Here is a tiny trained network, its code and every weight. The questions are about switching its units off for an input and a target symbol, where a switched-off unit gives its printed mean instead of its output.

import numpy as np


def w(rows, s, z=0):
    codes = np.array(rows[::2]) - 128.0
    scale = np.full(codes.shape[1], s)
    scale[-1] = z or s
    return codes * scale


def norm(h):
    return h / np.sqrt((h * h).mean(-1, keepdims=True) + 1e-5)


def f(y):
    return np.maximum(y, 0)


def softmax(a):
    e = np.exp(a - a.max(-1, keepdims=True))
    return e / e.sum(-1, keepdims=True)


def log_softmax(a):
    a = a - a.max(-1, keepdims=True)
    return a - np.log(np.exp(a).sum(-1, keepdims=True))


def net(x, mask):
    ids = ['αβγδεζημσφψ'.index(c) for c in x.split()]
    T = len(ids)
    res = E[ids] + P[:T]
    u = 0
    for l in range(2):
        r = norm(res)
        for j in range(2):
            rows = slice(2 * j, 2 * j + 2)
            q, k, v = (r @ M[l][rows].T for M in (Q, K, V))
            z = softmax(np.where(np.tri(T) > 0, q @ k.T / 2**0.5, -1e9)) @ v
            o = O[l][rows]
            res = res + np.where(mask[u + j], z, o[:, -1]) @ o[:, :-1]
        u += 2
        y = f(norm(res) @ A[l][:, :-1].T + A[l][:, -1])
        res = res + np.where(mask[u : u + 4], y, B[l][:, -1]) @ B[l][:, :-1]
        u += 4
    return log_softmax(norm(res)[-1] @ U[:, :-1].T + U[:, -1])


Q, K, V, O, A, B = {}, {}, {}, {}, {}, {}
E = w([
[211,55,130,163],'α',
[105,117,93,181],'β',
[99,167,84,96],'γ',
[48,130,111,170],'δ',
[154,63,188,130],'ε',
[163,250,168,141],'ζ',
[119,101,53,62],'η',
[87,85,208,155],'μ',
[131,94,161,185],'σ',
[104,165,103,31],'φ',
[2,120,162,70],'ψ',
],0.023)
P = w([
[3,47,152,27],'0',
[73,42,140,48],'1',
[70,43,131,65],'2',
[69,64,128,97],'3',
[57,68,126,94],'4',
[55,82,121,91],'5',
[36,85,108,81],'6',
[43,108,88,107],'7',
[33,120,80,83],'8',
[41,147,63,76],'9',
[50,161,64,90],'10',
[46,167,45,73],'11',
[45,171,58,64],'12',
],0.0029)
Q[0] = w([
[199,174,89,121],'0.h1',
[43,143,99,124],'0.h1',
[195,113,206,187],'0.h2',
[250,99,169,116],'0.h2',
],0.017)
K[0] = w([
[187,237,116,102],'0.h1',
[77,90,75,104],'0.h1',
[92,1,127,165],'0.h2',
[175,35,154,45],'0.h2',
],0.012)
V[0] = w([
[110,87,253,158],'0.h1',
[156,205,205,170],'0.h1',
[152,232,249,166],'0.h2',
[91,69,100,102],'0.h2',
],0.0051)
O[0] = w([
[73,37,127,117,144],'0.h1',
[254,180,109,134,1],'0.h1',
[125,196,132,167,41],'0.h2',
[121,139,14,97,192],'0.h2',
],0.0079,0.0031)
A[0] = w([
[130,187,249,160,254],'0.n1',
[144,151,121,145,95],'0.n2',
[217,58,31,61,40],'0.n3',
[40,141,193,83,141],'0.n4',
],0.012,0.0057)
B[0] = w([
[254,207,185,89,204],'0.n1',
[125,123,125,190,131],'0.n2',
[18,119,230,175,231],'0.n3',
[159,206,155,183,254],'0.n4',
],0.0091,0.0065)
Q[1] = w([
[149,104,178,157],'1.h1',
[89,117,145,129],'1.h1',
[7,219,46,61],'1.h2',
[112,190,177,90],'1.h2',
],0.013)
K[1] = w([
[156,118,139,137],'1.h1',
[107,90,136,142],'1.h1',
[2,114,120,118],'1.h2',
[106,180,132,74],'1.h2',
],0.023)
V[1] = w([
[175,117,35,94],'1.h1',
[147,111,125,168],'1.h1',
[200,45,253,208],'1.h2',
[105,47,96,107],'1.h2',
],0.0063)
O[1] = w([
[46,111,175,113,2],'1.h1',
[174,115,140,217,115],'1.h1',
[30,192,153,3,146],'1.h2',
[161,83,116,154,161],'1.h2',
],0.005,0.0037)
A[1] = w([
[249,60,165,192,64],'1.n1',
[143,125,130,29,2],'1.n2',
[103,87,146,223,54],'1.n3',
[204,145,244,144,119],'1.n4',
],0.012,0.0045)
B[1] = w([
[109,254,144,180,148],'1.n1',
[145,8,162,72,142],'1.n2',
[243,150,166,119,174],'1.n3',
[188,133,23,146,255],'1.n4',
],0.0096,0.0073)
U = w([
[91,195,16,138,78],'α',
[173,106,18,111,62],'β',
[134,83,237,178,117],'γ',
[96,158,141,252,131],'δ',
[199,59,114,62,108],'ε',
[111,175,119,22,77],'ζ',
[164,41,29,217,12],'η',
[54,192,220,139,103],'μ',
[179,209,182,118,203],'σ',
[50,83,82,135,253],'φ',
[128,132,124,125,85],'ψ',
],0.012,0.0047)

Each question gives the input, a string of symbols that net reads in full, and the target symbol t.
The units are the heads (2 rows each of Q, K, V and O) and the neurons (one row each of A and B). Each row of codes is followed by its name. A weight is (code - 128) times the scale printed after its matrix; where a second scale follows, it is the last column's (O, A, B and U).
mask holds one flag per unit, layer by layer, with each layer's heads first. A switched-off unit (its flag False) gives its mean, the last column of its rows in O or B, instead of its output. The means were averaged over made-up inputs and are rounded, as every weight is.
A unit's drop is (log p(t) with every unit on - log p(t) with that unit switched off) / (log p(t) with every unit on - log p(t) with every unit switched off).
The circuit of an input: a set's keep is (log p(t) with only the set's units on - log p(t) with every unit switched off) / (log p(t) with every unit on - log p(t) with every unit switched off). Starting from all 12 units, units are removed one at a time, each time the one whose removal leaves the highest keep (on an exact tie, the one counted first), for as long as the keep stays at least 0.8.
units of the circuit, in order: the units of the circuit, biggest drop first
unit that matters most: the unit with the biggest drop
top k neurons: the k neurons with the biggest drops, biggest first
top k neurons in layer l: the k neurons of layer l with the biggest drops, biggest first
which heads matter: for each layer, one digit per head in row order, 1 if its drop is at least 0.15 and else 0, layers parted by /
drop when u is switched off: that unit's drop, to one decimal
input δ μ η ζ η η δ η σ β, target σ: unit that matters most -> 0.h2
input μ ζ α γ α η, target σ: units of the circuit, in order -> (0.h2; 1.n4)
input α β ε ε μ ε β ε μ, target σ: which heads matter -> 00 / 01
input μ μ α, target γ: top 3 neurons in layer 0 -> (0.n3; 0.n4; 0.n1)
input β ζ η η, target δ: top 3 neurons in layer 0 -> (0.n1; 0.n4; 0.n3)
input η ζ η η, target α: which heads matter -> 11 / 11
input ζ μ η η δ α η η μ γ, target σ: units of the circuit, in order -> (0.h2; 0.n1)
input γ ζ η ε η, target δ: units of the circuit, in order -> (0.h2; 1.h2; 1.n4)
input σ η ε η β, target η: top 2 neurons -> (0.n4; 0.n3)
input η α ε ψ η ε, target ε: top 2 neurons -> (1.n4; 0.n3)
input μ η δ ζ μ ψ, target σ: top 3 neurons -> (0.n1; 0.n3; 1.n4)
input β μ ψ η δ φ η ε μ σ, target β: top 2 neurons -> (0.n3; 1.n4)
input β η ζ η η α, target σ: top 2 neurons -> (1.n1; 1.n3)
input β η η, target φ: units of the circuit, in order -> (0.n3)
input δ η η ζ η μ η φ ψ, target σ: top 2 neurons -> (0.n1; 0.n3)
input φ η η ε σ β, target η: top 4 neurons -> (0.n4; 0.n1; 0.n3; 1.n3)
input μ ζ ψ β η, target σ: top 2 neurons in layer 1 -> (1.n3; 1.n4)
input μ η μ η η μ δ ψ φ μ ψ μ η, target φ: top 2 neurons -> (0.n3; 1.n4)
input η η μ α, target γ: top 3 neurons in layer 0 -> (0.n4; 0.n3; 0.n1)
input δ η ζ μ η η β γ η η σ, target σ: units of the circuit, in order -> (1.n3)
input η β μ δ φ η η σ, target β: top 2 neurons -> (1.n4; 0.n3)
input η β δ η ε μ η ζ η η α, target σ: top 3 neurons -> (1.n1; 1.n3; 0.n3)
input η ψ μ φ η ε η ε ε, target ε: drop when 1.n4 is switched off -> 0.1
input ε γ ψ ψ μ ε ζ η δ, target σ: drop when 0.h2 is switched off -> 0.6
input η α ε α δ δ φ μ μ, target σ: drop when 1.h2 is switched off -> 0.2
